Here is a tiny trained network, its code and every weight. The questions are about switching its units off for an input and a target symbol, where a switched-off unit gives its printed mean instead of its output.

import numpy as np


def w(rows, s, z=0):
    codes = np.array(rows[::2]) - 128.0
    scale = np.full(codes.shape[1], s)
    scale[-1] = z or s
    return codes * scale


def f(y):
    return np.maximum(y, 0)


def softmax(a):
    e = np.exp(a - a.max(-1, keepdims=True))
    return e / e.sum(-1, keepdims=True)


def log_softmax(a):
    a = a - a.max(-1, keepdims=True)
    return a - np.log(np.exp(a).sum(-1, keepdims=True))


def net(x, mask):
    ids = ['ΔΘΦΨΩαβζηλμξ'.index(c) for c in x.split()]
    T = len(ids)
    res = E[ids] + P[:T]
    u = 0
    for l in range(2):
        r = res
        for j in range(2):
            rows = slice(3 * j, 3 * j + 3)
            q, k, v = (r @ M[l][rows].T for M in (Q, K, V))
            z = softmax(np.where(np.tri(T) > 0, q @ k.T / 3**0.5, -1e9)) @ v
            o = O[l][rows]
            res = res + np.where(mask[u + j], z, o[:, -1]) @ o[:, :-1]
        u += 2
        y = f(res @ A[l][:, :-1].T + A[l][:, -1])
        res = res + np.where(mask[u : u + 8], y, B[l][:, -1]) @ B[l][:, :-1]
        u += 8
    return log_softmax(res[-1] @ U[:, :-1].T + U[:, -1])


Q, K, V, O, A, B = {}, {}, {}, {}, {}, {}
E = w([
[100,179,157,196],'Δ',
[105,145,128,199],'Θ',
[172,186,140,205],'Φ',
[58,119,141,184],'Ψ',
[118,150,80,137],'Ω',
[58,177,91,78],'α',
[152,43,224,230],'β',
[177,154,249,132],'ζ',
[217,87,151,93],'η',
[143,218,110,87],'λ',
[101,201,67,47],'μ',
[32,223,206,85],'ξ',
],0.012)
P = w([
[109,207,133,238],'0',
[95,219,115,236],'1',
[95,207,114,222],'2',
[99,185,117,204],'3',
[99,175,121,178],'4',
[100,162,118,156],'5',
[97,153,116,132],'6',
[95,141,116,108],'7',
[94,125,121,89],'8',
[90,127,120,56],'9',
[86,126,120,31],'10',
[78,121,122,2],'11',
],0.0061)
Q[0] = w([
[152,48,145,153],'0.h1',
[85,85,32,230],'0.h1',
[32,39,134,134],'0.h1',
[52,135,244,107],'0.h2',
[180,112,159,48],'0.h2',
[159,103,183,151],'0.h2',
],0.011)
K[0] = w([
[10,213,124,164],'0.h1',
[52,104,204,208],'0.h1',
[127,221,236,138],'0.h1',
[88,29,108,29],'0.h2',
[154,64,41,152],'0.h2',
[198,119,103,120],'0.h2',
],0.011)
V[0] = w([
[74,81,166,78],'0.h1',
[142,151,116,148],'0.h1',
[102,102,107,55],'0.h1',
[125,133,117,128],'0.h2',
[82,87,85,254],'0.h2',
[141,130,143,111],'0.h2',
],0.005)
O[0] = w([
[113,84,121,253,29],'0.h1',
[146,158,123,88,175],'0.h1',
[105,2,133,214,3],'0.h1',
[140,128,123,152,133],'0.h2',
[49,99,189,35,239],'0.h2',
[119,127,130,116,108],'0.h2',
],0.0038,0.0032)
A[0] = w([
[233,96,92,105,143],'0.n1',
[200,74,109,152,54],'0.n2',
[173,91,130,86,2],'0.n3',
[161,115,12,133,83],'0.n4',
[79,84,123,162,149],'0.n5',
[156,93,94,92,92],'0.n6',
[72,154,9,132,143],'0.n7',
[123,106,97,104,169],'0.n8',
],0.011,0.0044)
B[0] = w([
[132,255,137,204,141],'0.n1',
[96,112,14,127,131],'0.n2',
[116,88,94,75,131],'0.n3',
[95,131,141,138,136],'0.n4',
[146,224,200,38,173],'0.n5',
[132,97,150,99,133],'0.n6',
[194,80,232,194,254],'0.n7',
[179,143,104,159,154],'0.n8',
],0.0099,0.0031)
Q[1] = w([
[98,98,111,131],'1.h1',
[141,168,187,137],'1.h1',
[122,124,127,173],'1.h1',
[82,1,68,153],'1.h2',
[73,169,62,72],'1.h2',
[136,157,223,102],'1.h2',
],0.027)
K[1] = w([
[144,187,165,193],'1.h1',
[113,109,70,31],'1.h1',
[168,155,174,111],'1.h1',
[124,250,170,252],'1.h2',
[50,79,64,216],'1.h2',
[198,46,100,59],'1.h2',
],0.02)
V[1] = w([
[104,57,197,182],'1.h1',
[138,110,209,51],'1.h1',
[7,105,128,137],'1.h1',
[251,99,114,155],'1.h2',
[119,86,95,171],'1.h2',
[139,61,199,120],'1.h2',
],0.021)
O[1] = w([
[73,186,2,166,105],'1.h1',
[163,175,150,183,182],'1.h1',
[244,162,19,79,73],'1.h1',
[191,14,100,240,145],'1.h2',
[91,89,65,124,2],'1.h2',
[18,152,131,194,158],'1.h2',
],0.013,0.0084)
A[1] = w([
[121,103,127,128,227],'1.n1',
[93,65,160,194,86],'1.n2',
[118,86,73,98,105],'1.n3',
[200,90,114,199,105],'1.n4',
[91,133,15,52,74],'1.n5',
[97,128,132,95,254],'1.n6',
[145,171,151,254,79],'1.n7',
[21,152,96,122,85],'1.n8',
],0.0082,0.0085)
B[1] = w([
[198,39,72,162,167],'1.n1',
[176,131,107,71,201],'1.n2',
[174,175,117,134,128],'1.n3',
[181,218,122,117,166],'1.n4',
[139,161,70,119,133],'1.n5',
[241,31,121,252,180],'1.n6',
[71,141,114,28,253],'1.n7',
[66,65,179,150,159],'1.n8',
],0.014,0.016)
U = w([
[132,165,133,156,214],'Δ',
[141,206,155,254,169],'Θ',
[145,155,212,131,209],'Φ',
[147,244,147,146,199],'Ψ',
[137,132,90,129,168],'Ω',
[79,129,144,137,129],'α',
[84,201,199,79,23],'β',
[113,162,131,7,20],'ζ',
[189,99,128,197,115],'η',
[171,132,166,61,2],'λ',
[145,108,30,97,205],'μ',
[168,212,124,127,17],'ξ',
],0.0055,0.006)

Each question gives the input, a string of symbols that net reads in full, and the target symbol t.
The units are the heads (3 rows each of Q, K, V and O) and the neurons (one row each of A and B). Each row of codes is followed by its name. A weight is (code - 128) times the scale printed after its matrix; where a second scale follows, it is the last column's (O, A, B and U).
mask holds one flag per unit, layer by layer, with each layer's heads first. A switched-off unit (its flag False) gives its mean, the last column of its rows in O or B, instead of its output. The means were averaged over made-up inputs and are rounded, as every weight is.
A unit's drop is (log p(t) with every unit on - log p(t) with that unit switched off) / (log p(t) with every unit on - log p(t) with every unit switched off).
The circuit of an input: a set's keep is (log p(t) with only the set's units on - log p(t) with every unit switched off) / (log p(t) with every unit on - log p(t) with every unit switched off). Starting from the 12 units with the biggest drops (on a tie, the unit counted first), units are removed one at a time, each time the one whose removal leaves the highest keep (on an exact tie, the one counted first), for as long as the keep stays at least 0.8.
units of the circuit, in order: the units of the circuit, biggest drop first
k most important neurons: the k neurons with the biggest drops, biggest first
heads that matter: for each layer, one digit per head in row order, 1 if its drop is at least 0.15 and else 0, layers parted by /
input Φ Δ Ω ξ Φ, target Ψ: units of the circuit, in order => (0.n7, 1.h1, 1.n4)
input Φ Φ ζ β α Ψ ζ ζ Δ, target β: units of the circuit, in order => (0.n7, 1.n7, 1.h1, 1.h2)
input Φ ζ Φ, target β: units of the circuit, in order => (1.n7, 1.h1)
input α Ω λ β λ μ Φ, target ζ: 2 most important neurons => (0.n7, 1.n7)
input Δ λ Ψ Ψ Δ ξ Φ, target Ψ: units of the circuit, in order => (1.h1, 1.n7, 1.h2)
input Φ Δ Ψ, target Θ: units of the circuit, in order => (1.n7, 1.n6, 1.h2, 1.n2)
input Φ Φ Δ Ψ Φ ζ, target β: units of the circuit, in order => (1.h1, 1.n7, 0.n7, 1.h2)
input λ Φ μ β, target ζ: heads that matter => 00 / 01
input Δ Φ λ Δ ζ Ψ Φ ξ Ω, target Ψ: heads that matter => 00 / 10
input Φ Φ μ η λ Φ Φ β Φ, target α: units of the circuit, in order => (0.n1, 0.n7, 1.h2, 1.n8)
input η Ω ζ Φ Ψ Ω Φ β β Ψ, target α: units of the circuit, in order => (0.n1, 1.h2, 1.n8)
input Φ Δ Φ, target η: units of the circuit, in order => (1.h1, 1.n7, 1.h2)
input Φ ζ Δ, target β: units of the circuit, in order => (1.n7, 1.h1)
input Δ Φ Φ β Δ, target α: units of the circuit, in order => (1.h2, 1.n7)
input Ψ Φ Δ Ω, target μ: units of the circuit, in order => (1.h2, 1.h1, 0.n7, 1.n7)
input λ λ β Φ λ μ Δ, target ζ: heads that matter => 00 / 11
input Φ Φ μ μ Ψ Φ Ψ Ψ Φ Δ, target Θ: 4 most important neurons => (0.n7, 1.n7, 1.n2, 1.n6)
input Φ Δ Φ λ Φ μ ζ Φ η α, target λ: heads that matter => 01 / 11
input Φ ξ η, target Ψ: 3 most important neurons => (1.n4, 0.n1, 1.n6)
input β Φ Φ, target α: heads that matter => 00 / 11
input Φ Φ η Ω, target λ: 3 most important neurons => (0.n7, 1.n2, 0.n1)
input μ μ Δ, target ζ: heads that matter => 00 / 01
input Ψ Ψ Ψ Ψ Φ Ψ Φ, target Θ: most important neuron => (1.n7)
